Below are the code and all the weights of a small trained network. Each question names an input and a target symbol and asks about switching units off, where a switched-off unit gives its printed mean instead of its output.

import numpy as np


def w(rows, s, z=0):
    codes = np.array(rows[::2]) - 128.0
    scale = np.full(codes.shape[1], s)
    scale[-1] = z or s
    return codes * scale


def f(y):
    return y / 2 * (1 + np.tanh(0.7978845608 * (y + 0.044715 * y**3)))


def softmax(a):
    e = np.exp(a - a.max(-1, keepdims=True))
    return e / e.sum(-1, keepdims=True)


def log_softmax(a):
    a = a - a.max(-1, keepdims=True)
    return a - np.log(np.exp(a).sum(-1, keepdims=True))


def net(x, mask):
    ids = ['ΔΦΩαβγεζηθλτψ'.index(c) for c in x.split()]
    T = len(ids)
    res = E[ids] + P[:T]
    u = 0
    for l in range(3):
        q, k, v = (res @ M[l].T for M in (Q, K, V))
        z = softmax(np.where(np.tri(T) > 0, q @ k.T / 3**0.5, -1e9)) @ v
        res = res + np.where(mask[u], z, O[l][:, -1]) @ O[l][:, :-1]
        u += 1
        y = f(res @ A[l][:, :-1].T + A[l][:, -1])
        res = res + np.where(mask[u : u + 12], y, B[l][:, -1]) @ B[l][:, :-1]
        u += 12
    return log_softmax(res[-1] @ U[:, :-1].T + U[:, -1])


Q, K, V, O, A, B = {}, {}, {}, {}, {}, {}
E = w([
[110,99,89,191,168,111,93,230,136],'Δ',
[147,164,96,122,129,199,91,130,97],'Φ',
[163,195,148,40,81,158,186,148,45],'Ω',
[67,211,237,205,189,161,148,134,66],'α',
[137,140,81,114,85,87,122,112,24],'β',
[116,112,85,60,193,72,106,230,111],'γ',
[127,173,199,102,254,119,115,53,115],'ε',
[61,104,202,122,61,226,138,71,204],'ζ',
[54,75,203,179,77,73,46,135,89],'η',
[153,173,102,182,107,138,111,164,115],'θ',
[65,156,195,56,134,18,163,80,95],'λ',
[224,156,82,149,121,58,186,146,134],'τ',
[160,156,19,79,87,171,145,99,148],'ψ',
],0.0099)
P = w([
[153,61,120,123,109,215,172,188,84],'0',
[131,158,93,77,139,113,44,184,132],'1',
[103,75,96,133,144,157,200,100,99],'2',
[112,233,87,108,109,78,79,117,194],'3',
[33,104,70,215,161,125,197,62,118],'4',
[116,254,127,114,102,61,62,111,159],'5',
],0.0081)
Q[0] = w([
[80,85,87,158,119,145,195,97,154],'0.h1',
[117,249,46,114,113,67,78,132,110],'0.h1',
[157,89,113,151,163,170,182,135,124],'0.h1',
],0.012)
K[0] = w([
[164,99,33,115,96,131,180,94,186],'0.h1',
[43,145,238,167,160,97,124,1,183],'0.h1',
[205,115,49,135,156,171,152,157,121],'0.h1',
],0.0094)
V[0] = w([
[145,115,15,189,3,92,89,120,95],'0.h1',
[226,194,109,144,201,224,106,68,126],'0.h1',
[196,64,45,41,125,88,153,23,166],'0.h1',
],0.0049)
O[0] = w([
[144,32,89,158,39,66,63,85,92,182],'0.h1',
[117,159,76,189,230,200,91,113,11,158],'0.h1',
[148,2,105,45,211,79,153,25,137,254],'0.h1',
],0.006,0.00087)
A[0] = w([
[182,97,123,72,92,201,74,142,36,190],'0.n1',
[139,173,181,106,133,55,115,97,99,202],'0.n2',
[164,150,95,87,1,105,38,120,186,133],'0.n3',
[162,148,104,194,185,184,225,113,80,226],'0.n4',
[112,198,61,79,148,139,114,104,139,171],'0.n5',
[75,145,178,178,213,139,77,111,80,252],'0.n6',
[118,171,66,87,168,162,61,172,125,132],'0.n7',
[148,169,116,136,90,67,106,240,180,179],'0.n8',
[114,179,66,230,100,94,155,125,130,236],'0.n9',
[99,189,173,143,67,140,67,87,174,174],'0.n10',
[85,180,220,230,67,205,177,140,122,113],'0.n11',
[68,49,116,149,147,114,171,63,72,217],'0.n12',
],0.0062,0.0026)
B[0] = w([
[141,102,178,180,130,178,135,46,52,178],'0.n1',
[120,138,124,94,101,85,211,131,177,210],'0.n2',
[155,36,109,41,87,149,86,113,135,217],'0.n3',
[111,139,50,124,61,81,160,104,68,246],'0.n4',
[151,188,104,110,154,188,116,131,181,231],'0.n5',
[58,173,132,142,3,93,103,78,149,207],'0.n6',
[147,209,146,139,174,197,89,145,137,187],'0.n7',
[141,118,117,96,148,117,127,199,184,221],'0.n8',
[127,132,54,143,134,76,114,190,139,253],'0.n9',
[100,103,130,63,103,141,86,118,213,189],'0.n10',
[141,46,100,159,19,142,53,119,143,160],'0.n11',
[49,132,56,101,105,129,187,126,136,243],'0.n12',
],0.0065,0.0035)
Q[1] = w([
[208,160,254,157,115,153,62,181,155],'1.h1',
[166,90,149,110,152,137,165,92,64],'1.h1',
[63,168,117,133,96,133,172,93,107],'1.h1',
],0.0085)
K[1] = w([
[103,103,254,181,137,108,72,191,54],'1.h1',
[229,69,102,135,181,251,77,143,94],'1.h1',
[161,135,24,142,133,115,213,147,162],'1.h1',
],0.0053)
V[1] = w([
[196,109,80,143,158,221,90,134,123],'1.h1',
[3,190,192,85,96,138,129,32,137],'1.h1',
[123,111,111,118,97,193,44,40,141],'1.h1',
],0.0053)
O[1] = w([
[181,73,103,146,97,55,111,50,223,8],'1.h1',
[72,205,150,47,7,184,118,185,84,153],'1.h1',
[141,147,2,49,13,83,116,132,199,120],'1.h1',
],0.0054,0.0011)
A[1] = w([
[85,5,149,226,227,184,192,121,102,182],'1.n1',
[215,115,26,141,64,111,172,130,124,205],'1.n2',
[44,36,153,88,84,157,138,84,154,165],'1.n3',
[176,124,112,83,151,93,82,185,249,61],'1.n4',
[112,121,43,137,232,92,83,187,151,143],'1.n5',
[133,21,95,162,138,65,135,121,81,234],'1.n6',
[200,94,139,233,152,80,73,187,199,126],'1.n7',
[72,243,155,63,203,150,160,98,59,250],'1.n8',
[207,179,139,25,208,102,119,150,167,140],'1.n9',
[44,129,102,227,74,150,151,121,2,104],'1.n10',
[131,239,63,103,151,141,122,143,71,83],'1.n11',
[144,57,164,182,100,118,213,65,17,60],'1.n12',
],0.0055,0.0019)
B[1] = w([
[56,230,109,117,254,181,138,73,177,185],'1.n1',
[200,101,93,110,93,75,163,163,86,255],'1.n2',
[46,120,121,145,102,141,90,144,208,177],'1.n3',
[162,85,182,105,116,176,109,186,22,200],'1.n4',
[190,139,200,155,97,151,89,74,71,189],'1.n5',
[91,122,131,158,156,54,196,119,146,225],'1.n6',
[173,77,223,230,92,160,132,140,173,156],'1.n7',
[180,170,163,162,33,76,199,151,199,223],'1.n8',
[136,119,163,153,112,175,176,124,79,203],'1.n9',
[140,123,190,48,68,174,115,140,64,207],'1.n10',
[166,155,105,220,152,159,151,164,168,203],'1.n11',
[81,178,168,98,213,35,40,206,54,195],'1.n12',
],0.0058,0.0069)
Q[2] = w([
[139,33,126,180,192,57,99,2,140],'2.h1',
[89,129,59,133,104,41,177,129,42],'2.h1',
[53,126,118,168,207,145,189,118,132],'2.h1',
],0.0058)
K[2] = w([
[253,79,79,165,155,183,106,156,67],'2.h1',
[122,104,60,97,151,161,232,163,161],'2.h1',
[180,161,83,166,173,100,176,133,49],'2.h1',
],0.0052)
V[2] = w([
[3,70,185,69,116,73,68,190,151],'2.h1',
[185,121,114,179,157,70,76,181,19],'2.h1',
[92,89,77,142,141,236,64,91,109],'2.h1',
],0.0055)
O[2] = w([
[108,83,131,133,205,123,104,247,103,133],'2.h1',
[93,185,134,122,77,82,96,101,3,136],'2.h1',
[241,133,54,123,176,136,14,106,120,3],'2.h1',
],0.0067,0.0056)
A[2] = w([
[158,167,109,250,162,164,172,109,199,26],'2.n1',
[98,105,159,116,98,81,163,90,229,33],'2.n2',
[130,153,139,192,108,203,12,142,181,239],'2.n3',
[113,118,104,153,87,79,169,81,85,211],'2.n4',
[113,80,135,178,85,129,51,68,135,254],'2.n5',
[139,67,175,102,172,128,146,181,120,249],'2.n6',
[147,160,175,50,100,222,60,46,87,19],'2.n7',
[63,103,111,122,92,145,70,125,224,118],'2.n8',
[198,92,73,117,126,102,86,139,209,156],'2.n9',
[129,123,153,157,254,137,62,139,194,191],'2.n10',
[125,60,49,14,124,89,120,65,97,102],'2.n11',
[151,76,161,68,132,168,39,137,50,103],'2.n12',
],0.0068,0.0027)
B[2] = w([
[164,142,158,131,167,58,97,168,207,156],'2.n1',
[147,108,79,151,138,155,80,158,62,176],'2.n2',
[57,139,90,196,168,96,195,119,84,191],'2.n3',
[147,86,119,54,155,141,119,85,160,247],'2.n4',
[127,132,77,206,105,54,137,96,164,158],'2.n5',
[69,102,131,107,170,148,129,101,140,183],'2.n6',
[79,254,138,48,100,150,83,58,135,143],'2.n7',
[185,123,134,160,130,152,131,104,59,174],'2.n8',
[170,197,143,165,188,168,137,73,48,174],'2.n9',
[243,132,178,97,126,180,95,75,220,147],'2.n10',
[125,96,71,141,153,153,93,175,182,200],'2.n11',
[143,145,147,101,133,63,15,162,145,166],'2.n12',
],0.0075,0.012)
U = w([
[101,76,146,210,120,81,90,159,122,162],'Δ',
[51,222,139,141,226,106,171,28,64,181],'Φ',
[159,162,163,82,46,201,185,78,129,93],'Ω',
[126,157,51,205,141,180,175,198,26,33],'α',
[124,41,46,99,124,59,125,119,253,162],'β',
[139,177,214,62,134,111,84,126,91,48],'γ',
[140,172,124,202,146,66,160,141,241,123],'ε',
[172,137,164,125,245,191,113,104,145,166],'ζ',
[127,107,128,66,182,71,54,205,126,63],'η',
[135,157,116,157,69,74,93,153,101,36],'θ',
[81,31,190,100,124,203,204,180,153,205],'λ',
[236,41,184,152,21,109,179,110,84,196],'τ',
[156,182,112,47,114,129,56,100,167,1],'ψ',
],0.0052,0.0035)

Each question gives the input, a string of symbols that net reads in full, and the target symbol t.
The units are the heads (3 rows each of Q, K, V and O) and the neurons (one row each of A and B). Each row of codes is followed by its name. A weight is (code - 128) times the scale printed after its matrix; where a second scale follows, it is the last column's (O, A, B and U).
mask holds one flag per unit, layer by layer, with each layer's heads first. A switched-off unit (its flag False) gives its mean, the last column of its rows in O or B, instead of its output. The means were averaged over made-up inputs and are rounded, as every weight is.
A unit's drop is (log p(t) with every unit on - log p(t) with that unit switched off) / (log p(t) with every unit on - log p(t) with every unit switched off).
unit that matters most: the unit with the biggest drop
k most important neurons: the k neurons with the biggest drops, biggest first
top k neurons in layer l: the k neurons of layer l with the biggest drops, biggest first
drop of u: that unit's drop, to one decimal
input β ψ η, target β: unit that matters most => 1.h1
input Φ ψ τ τ τ γ, target γ: 2 most important neurons => (1.n4 1.n5)
input Δ ψ ε ψ, target ε: 2 most important neurons => (2.n1 1.n11)
input τ Ω ψ τ τ Φ, target Φ: top 2 neurons in layer 1 => (1.n2 1.n6)
input λ Φ τ α, target α: top 2 neurons in layer 0 => (0.n11 0.n6)
input τ τ τ ψ τ, target β: 3 most important neurons => (0.n5 2.n4 2.n11)
input η η τ ψ Φ τ, target η: 3 most important neurons => (1.n4 2.n12 0.n3)
input Φ τ τ ζ, target ζ: 3 most important neurons => (0.n10 2.n10 2.n9)
input α Ω τ β τ θ, target α: 3 most important neurons => (2.n3 0.n6 0.n11)
input ψ θ α ζ Δ γ, target ζ: 2 most important neurons => (0.n10 2.n10)
input ψ θ τ, target β: 2 most important neurons => (2.n11 2.n4)
input ζ ψ Φ τ, target ζ: 2 most important neurons => (2.n9 1.n3)
input τ τ Φ β, target β: 2 most important neurons => (2.n11 0.n3)
input ζ τ β, target Φ: top 2 neurons in layer 1 => (1.n1 1.n12)
input τ τ γ Φ, target Φ: unit that matters most => 2.h1
input Φ ψ ε η β τ, target η: 2 most important neurons => (1.n4 0.n3)
input τ λ α Φ, target α: 2 most important neurons => (0.n6 2.n3)
input Ω ζ γ ψ, target ζ: top 2 neurons in layer 2 => (2.n9 2.n10)
input τ λ β, target Φ: top 2 neurons in layer 1 => (1.n12 1.n1)
input τ ψ α τ γ θ, target α: most important neuron => (2.n3)
input τ θ β θ τ ζ, target ζ: top 3 neurons in layer 2 => (2.n10 2.n9 2.n8)
input τ Δ τ Δ, target Δ: top 2 neurons in layer 1 => (1.n7 1.n4)
input α ψ Φ α τ τ, target α: top 2 neurons in layer 0 => (0.n11 0.n6)
input τ τ Φ η ε ψ, target ε: top 2 neurons in layer 0 => (0.n6 0.n12)
input Φ λ ψ ε Φ λ, target λ: drop of 2.h1 => 0.5
input ψ ψ λ Φ τ Φ, target λ: drop of 2.h1 => 0.6
input τ τ λ ψ ψ Ω, target λ: unit that matters most => 2.h1
input τ τ Ω, target Φ: drop of 1.n12 => 0.1
